Below is a small trained network, with its code and all its weights. Each question gives an input and a class and asks what happens when units are switched off, that is, made to give their printed mean instead of their output.

import numpy as np


def w(rows, s, z=0):
    codes = np.array(rows[::2]) - 128.0
    scale = np.full(codes.shape[1], s)
    scale[-1] = z or s
    return codes * scale


def norm(h):
    return h / np.sqrt((h * h).mean(-1, keepdims=True) + 1e-5)


def f(y):
    return y / 2 * (1 + np.tanh(0.7978845608 * (y + 0.044715 * y**3)))


def log_softmax(a):
    a = a - a.max(-1, keepdims=True)
    return a - np.log(np.exp(a).sum(-1, keepdims=True))


def net(x, mask):
    res = np.array(x, float).reshape(1, 5) / 4 @ E
    u = 0
    for l in range(3):
        y = f(norm(res) @ A[l][:, :-1].T + A[l][:, -1])
        res = res + np.where(mask[u : u + 5], y, B[l][:, -1]) @ B[l][:, :-1]
        u += 5
    return log_softmax(norm(res)[-1] @ U[:, :-1].T + U[:, -1])


A, B = {}, {}
E = w([
[87,191,58,111,172],'x0',
[125,76,56,50,156],'x1',
[70,199,114,101,39],'x2',
[253,164,72,77,93],'x3',
[144,158,187,25,191],'x4',
],0.0069)
A[0] = w([
[75,64,104,73,233,110],'0.n0',
[247,105,146,188,95,158],'0.n1',
[74,190,232,235,73,46],'0.n2',
[129,238,188,130,23,1],'0.n3',
[129,131,1,25,73,22],'0.n4',
],0.0075,0.0035)
B[0] = w([
[147,155,245,114,186,222],'0.n0',
[166,139,14,126,162,240],'0.n1',
[146,56,26,53,109,255],'0.n2',
[29,134,102,2,151,198],'0.n3',
[209,109,186,213,109,199],'0.n4',
],0.0093,0.0033)
A[1] = w([
[69,2,123,154,131,251],'1.n0',
[5,184,123,113,78,152],'1.n1',
[19,71,148,145,202,18],'1.n2',
[76,58,82,158,199,36],'1.n3',
[251,110,157,46,108,95],'1.n4',
],0.01,0.0014)
B[1] = w([
[173,55,113,226,137,254],'1.n0',
[209,72,66,50,138,222],'1.n1',
[69,200,166,198,219,229],'1.n2',
[143,158,208,165,181,204],'1.n3',
[190,2,116,164,216,254],'1.n4',
],0.0096,0.0047)
A[2] = w([
[211,167,86,97,166,66],'2.n0',
[99,232,130,219,152,253],'2.n1',
[221,102,138,140,63,212],'2.n2',
[193,222,171,84,108,120],'2.n3',
[63,92,104,63,1,102],'2.n4',
],0.0086,0.004)
B[2] = w([
[76,141,54,153,212,195],'2.n0',
[169,183,61,128,2,228],'2.n1',
[111,103,110,158,61,253],'2.n2',
[144,116,63,153,165,128],'2.n3',
[90,95,240,176,74,170],'2.n4',
],0.0099,0.0043)
U = w([
[110,218,86,105,156,135],'0',
[93,126,124,6,107,106],'1',
[75,214,219,230,151,141],'2',
[145,139,212,87,197,82],'3',
[181,60,96,189,146,184],'4',
[116,113,110,128,26,123],'5',
[37,143,165,138,120,9],'6',
],0.021,0.011)

Each question gives the input, the list of numbers given to net, and the class t.
The units are the neurons (one row each of A and B). Each row of codes is followed by its name. A weight is (code - 128) times the scale printed after its matrix; where a second scale follows, it is the last column's (A, B and U).
mask holds one flag per neuron, layer by layer. A switched-off neuron (its flag False) gives its mean, the last column of its row in B, instead of its output. The means were averaged over made-up inputs and are rounded, as every weight is.
A unit's drop is (log p(t) with every unit on - log p(t) with that unit switched off) / (log p(t) with every unit on - log p(t) with every unit switched off).
most important unit: the unit with the biggest drop
top k neurons: the k neurons with the biggest drops, biggest first
k most important neurons of layer l: the k neurons of layer l with the biggest drops, biggest first
input [1,-5,4,8,-5], class 5: most important unit : 1.n2
input [-6,0,3,3,-6], class 5: top 2 neurons : [1.n4, 0.n0]
input [0,5,5,-2,-3], class 5: top 2 neurons : [0.n4, 1.n4]
input [-1,-8,2,-4,-2], class 4: top 2 neurons : [1.n0, 2.n1]
input [4,-5,6,7,5], class 1: 2 most important neurons of layer 1 : [1.n2, 1.n1]
input [6,-3,6,4,-5], class 5: top 4 neurons : [2.n4, 0.n4, 1.n2, 1.n4]
input [5,-5,1,-6,-4], class 4: top 2 neurons : [0.n2, 1.n1]
input [-4,1,3,0,-5], class 5: top 2 neurons : [1.n4, 1.n2]
input [6,-2,4,-6,3], class 0: top 2 neurons : [1.n2, 1.n4]
input [5,-7,-3,8,0], class 0: 2 most important neurons of layer 1 : [1.n0, 1.n1]
input [-4,6,-1,-3,-4], class 2: top 2 neurons : [1.n2, 0.n2]
input [1,2,3,4,-5], class 5: top 2 neurons : [0.n2, 1.n1]
input [2,4,-3,-3,-8], class 2: 2 most important neurons of layer 1 : [1.n2, 1.n3]
input [2,0,-4,-2,-6], class 2: most important unit : 1.n3
input [2,4,-8,1,8], class 3: top 2 neurons : [0.n0, 1.n0]
input [4,-6,0,3,3], class 0: top 2 neurons : [2.n0, 2.n3]
input [-3,8,-6,0,8], class 3: 2 most important neurons of layer 0 : [0.n0, 0.n2]
input [8,-7,3,0,-4], class 1: top 2 neurons : [1.n1, 0.n3]
input [-3,8,-5,0,4], class 3: 2 most important neurons of layer 1 : [1.n0, 1.n1]
input [-2,8,7,-1,7], class 4: top 2 neurons : [1.n4, 0.n4]
input [7,8,4,6,2], class 4: most important unit : 0.n4
input [3,-6,1,4,0], class 0: top 2 neurons : [0.n1, 2.n0]
input [5,-5,1,4,-4], class 0: 2 most important neurons of layer 1 : [1.n0, 1.n4]
input [4,1,6,-2,-6], class 5: 3 most important neurons of layer 1 : [1.n4, 1.n2, 1.n3]
input [7,4,5,0,-8], class 5: 2 most important neurons of layer 1 : [1.n4, 1.n0]
input [-2,6,0,-7,6], class 2: 3 most important neurons of layer 1 : [1.n2, 1.n1, 1.n4]
input [-7,7,6,4,7], class 4: most important unit : 1.n4
